Below are the code and all the weights of a small trained network. Each question names an input and a target symbol and asks about switching units off, where a switched-off unit gives its printed mean instead of its output.

import numpy as np


def w(rows, s, z=0):
    codes = np.array(rows[::2]) - 128.0
    scale = np.full(codes.shape[1], s)
    scale[-1] = z or s
    return codes * scale


def f(y):
    return y / 2 * (1 + np.tanh(0.7978845608 * (y + 0.044715 * y**3)))


def softmax(a):
    e = np.exp(a - a.max(-1, keepdims=True))
    return e / e.sum(-1, keepdims=True)


def log_softmax(a):
    a = a - a.max(-1, keepdims=True)
    return a - np.log(np.exp(a).sum(-1, keepdims=True))


def net(x, mask):
    ids = ['ΠΨαγεμφ'.index(c) for c in x.split()]
    T = len(ids)
    res = E[ids] + P[:T]
    u = 0
    for l in range(2):
        q, k, v = (res @ M[l].T for M in (Q, K, V))
        z = softmax(np.where(np.tri(T) > 0, q @ k.T / 4**0.5, -1e9)) @ v
        res = res + np.where(mask[u], z, O[l][:, -1]) @ O[l][:, :-1]
        u += 1
        y = f(res @ A[l][:, :-1].T + A[l][:, -1])
        res = res + np.where(mask[u : u + 16], y, B[l][:, -1]) @ B[l][:, :-1]
        u += 16
    return log_softmax(res[-1] @ U[:, :-1].T + U[:, -1])


Q, K, V, O, A, B = {}, {}, {}, {}, {}, {}
E = w([
[159,133,138,128,75],'Π',
[139,70,136,167,72],'Ψ',
[99,49,148,98,103],'α',
[154,117,158,113,108],'γ',
[40,105,181,70,82],'ε',
[80,86,86,134,243],'μ',
[82,160,207,1,188],'φ',
],0.016)
P = w([
[233,191,171,224,171],'0',
[32,60,195,120,158],'1',
[87,18,149,69,72],'2',
[126,1,163,10,113],'3',
[209,85,152,53,112],'4',
[210,74,168,54,171],'5',
[239,70,176,109,157],'6',
[226,63,199,137,136],'7',
],0.0076)
Q[0] = w([
[114,128,132,124,195],'0.h0',
[124,137,85,208,155],'0.h0',
[115,247,36,124,138],'0.h0',
[105,108,112,106,55],'0.h0',
],0.015)
K[0] = w([
[157,81,117,111,85],'0.h0',
[113,202,213,140,33],'0.h0',
[96,145,244,153,54],'0.h0',
[87,81,87,75,125],'0.h0',
],0.011)
V[0] = w([
[112,141,113,127,120],'0.h0',
[194,33,117,175,131],'0.h0',
[232,115,1,115,139],'0.h0',
[171,132,176,101,60],'0.h0',
],0.0074)
O[0] = w([
[193,157,39,122,161,92],'0.h0',
[78,75,132,132,20,237],'0.h0',
[39,213,101,87,59,3],'0.h0',
[215,107,229,254,169,34],'0.h0',
],0.0074,0.0031)
A[0] = w([
[158,84,245,151,84,126],'0.n0',
[158,72,120,135,185,31],'0.n1',
[159,253,171,56,141,62],'0.n2',
[114,105,92,90,97,62],'0.n3',
[174,99,104,163,114,138],'0.n4',
[130,146,64,130,127,82],'0.n5',
[208,125,92,144,124,132],'0.n6',
[160,179,129,156,135,112],'0.n7',
[80,129,150,65,172,198],'0.n8',
[138,74,142,80,134,212],'0.n9',
[45,117,126,132,123,217],'0.n10',
[104,198,123,216,81,127],'0.n11',
[66,140,115,108,71,160],'0.n12',
[127,93,91,84,136,35],'0.n13',
[133,156,180,145,171,174],'0.n14',
[159,169,196,157,124,4],'0.n15',
],0.013,0.0039)
B[0] = w([
[175,84,159,132,157,249],'0.n0',
[61,201,86,166,148,163],'0.n1',
[107,147,206,71,143,142],'0.n2',
[55,242,148,135,196,175],'0.n3',
[134,129,104,54,95,144],'0.n4',
[149,87,180,136,113,124],'0.n5',
[94,71,204,94,97,133],'0.n6',
[98,172,156,88,197,125],'0.n7',
[192,95,149,158,100,223],'0.n8',
[185,152,110,148,63,251],'0.n9',
[194,125,107,134,163,196],'0.n10',
[45,253,194,32,23,128],'0.n11',
[160,157,62,144,143,195],'0.n12',
[95,208,127,111,72,162],'0.n13',
[103,47,103,141,136,151],'0.n14',
[45,116,123,168,207,137],'0.n15',
],0.0065,0.014)
Q[1] = w([
[88,177,99,82,185],'1.h0',
[172,166,188,143,126],'1.h0',
[114,163,99,92,200],'1.h0',
[1,139,88,159,88],'1.h0',
],0.0094)
K[1] = w([
[192,120,199,42,41],'1.h0',
[102,118,45,183,92],'1.h0',
[118,81,85,173,186],'1.h0',
[254,56,93,133,139],'1.h0',
],0.0086)
V[1] = w([
[130,127,191,164,244],'1.h0',
[175,69,80,192,171],'1.h0',
[151,172,153,103,237],'1.h0',
[93,117,75,123,130],'1.h0',
],0.011)
O[1] = w([
[102,246,177,65,203,255],'1.h0',
[206,205,110,132,175,202],'1.h0',
[124,70,82,26,142,166],'1.h0',
[181,169,26,119,105,45],'1.h0',
],0.011,0.0081)
A[1] = w([
[143,149,190,133,162,89],'1.n0',
[167,86,139,111,24,205],'1.n1',
[69,147,161,254,89,51],'1.n2',
[141,232,172,173,160,22],'1.n3',
[77,86,115,118,174,65],'1.n4',
[195,151,59,145,135,152],'1.n5',
[54,172,106,75,154,70],'1.n6',
[82,203,62,124,148,16],'1.n7',
[211,155,137,165,154,62],'1.n8',
[219,102,114,24,127,101],'1.n9',
[73,39,152,193,148,85],'1.n10',
[69,105,112,183,76,1],'1.n11',
[171,184,91,117,127,70],'1.n12',
[125,78,103,150,188,174],'1.n13',
[171,103,89,157,220,165],'1.n14',
[119,147,200,114,154,105],'1.n15',
],0.0092,0.0057)
B[1] = w([
[170,128,130,166,94,241],'1.n0',
[89,163,103,127,184,237],'1.n1',
[178,135,74,157,209,160],'1.n2',
[88,132,107,154,108,239],'1.n3',
[141,129,81,101,92,139],'1.n4',
[185,143,135,113,129,174],'1.n5',
[132,59,102,148,78,190],'1.n6',
[126,84,196,129,91,152],'1.n7',
[109,117,121,96,2,192],'1.n8',
[80,126,92,191,127,237],'1.n9',
[90,186,94,142,91,178],'1.n10',
[139,67,131,106,167,161],'1.n11',
[100,126,149,189,177,176],'1.n12',
[107,192,144,141,108,142],'1.n13',
[119,138,128,110,62,198],'1.n14',
[159,110,67,102,147,253],'1.n15',
],0.0082,0.016)
U = w([
[192,31,168,89,42,90],'Π',
[175,61,188,65,210,191],'Ψ',
[114,65,127,165,205,81],'α',
[142,72,91,36,184,55],'γ',
[144,43,31,108,85,1],'ε',
[106,248,75,77,141,220],'μ',
[2,80,162,84,94,183],'φ',
],0.0044,0.0039)

Each question gives the input, a string of symbols that net reads in full, and the target symbol t.
The units are the heads (4 rows each of Q, K, V and O) and the neurons (one row each of A and B). Each row of codes is followed by its name. A weight is (code - 128) times the scale printed after its matrix; where a second scale follows, it is the last column's (O, A, B and U).
mask holds one flag per unit, layer by layer, with each layer's heads first. A switched-off unit (its flag False) gives its mean, the last column of its rows in O or B, instead of its output. The means were averaged over made-up inputs and are rounded, as every weight is.
A unit's drop is (log p(t) with every unit on - log p(t) with that unit switched off) / (log p(t) with every unit on - log p(t) with every unit switched off).
most important unit: the unit with the biggest drop
k most important neurons: the k neurons with the biggest drops, biggest first
top k neurons in layer l: the k neurons of layer l with the biggest drops, biggest first
input Π γ Ψ φ α ε ε, target φ: most important unit => 0.n11
input ε ε φ γ, target μ: top 2 neurons in layer 0 => (0.n8 0.n14)
input μ ε Ψ γ, target ε: 2 most important neurons => (0.n0 0.n12)
input ε μ μ φ φ ε, target φ: 4 most important neurons => (0.n3 0.n0 0.n2 0.n13)
input γ Ψ ε μ φ, target φ: top 2 neurons in layer 0 => (0.n0 0.n2)
input ε ε μ α ε φ, target φ: top 2 neurons in layer 0 => (0.n2 0.n3)
input α μ φ ε Π, target φ: 3 most important neurons => (0.n3 1.n15 1.n1)
input φ γ γ, target γ: 2 most important neurons => (0.n2 1.n15)
input Π ε Π μ μ ε γ, target φ: 2 most important neurons => (0.n11 1.n15)
input φ Π ε ε ε, target γ: top 2 neurons in layer 0 => (0.n2 0.n15)
input ε ε ε α Ψ α α, target μ: 2 most important neurons => (0.n14 0.n15)
input μ μ μ α ε Ψ γ, target ε: 2 most important neurons => (0.n0 0.n13)
input α φ ε φ ε ε Ψ ε, target Π: 2 most important neurons => (0.n8 0.n3)
input μ φ Π, target φ: 3 most important neurons => (0.n8 0.n2 1.n15)
input μ ε Ψ, target μ: most important unit => 0.n3
input α α ε α ε φ ε γ, target Π: top 2 neurons in layer 1 => (1.n8 1.n1)
input φ α α γ Π ε, target γ: 3 most important neurons => (0.n2 1.n15 1.n6)
input Ψ Ψ φ, target α: 2 most important neurons => (0.n11 1.n2)
input μ α ε ε Ψ ε, target ε: 3 most important neurons => (0.n12 0.n0 0.n8)
input α ε α γ, target Π: most important unit => 1.h0
input Ψ Ψ Ψ, target α: top 2 neurons in layer 0 => (0.n11 0.n3)
input α Ψ α, target Π: 2 most important neurons => (0.n0 1.n8)
input φ Ψ μ, target φ: top 2 neurons in layer 1 => (1.n6 1.n7)
input Π Π α ε α α, target φ: top 3 neurons in layer 0 => (0.n11 0.n7 0.n8)
input α γ φ Π, target Π: top 2 neurons in layer 0 => (0.n3 0.n8)
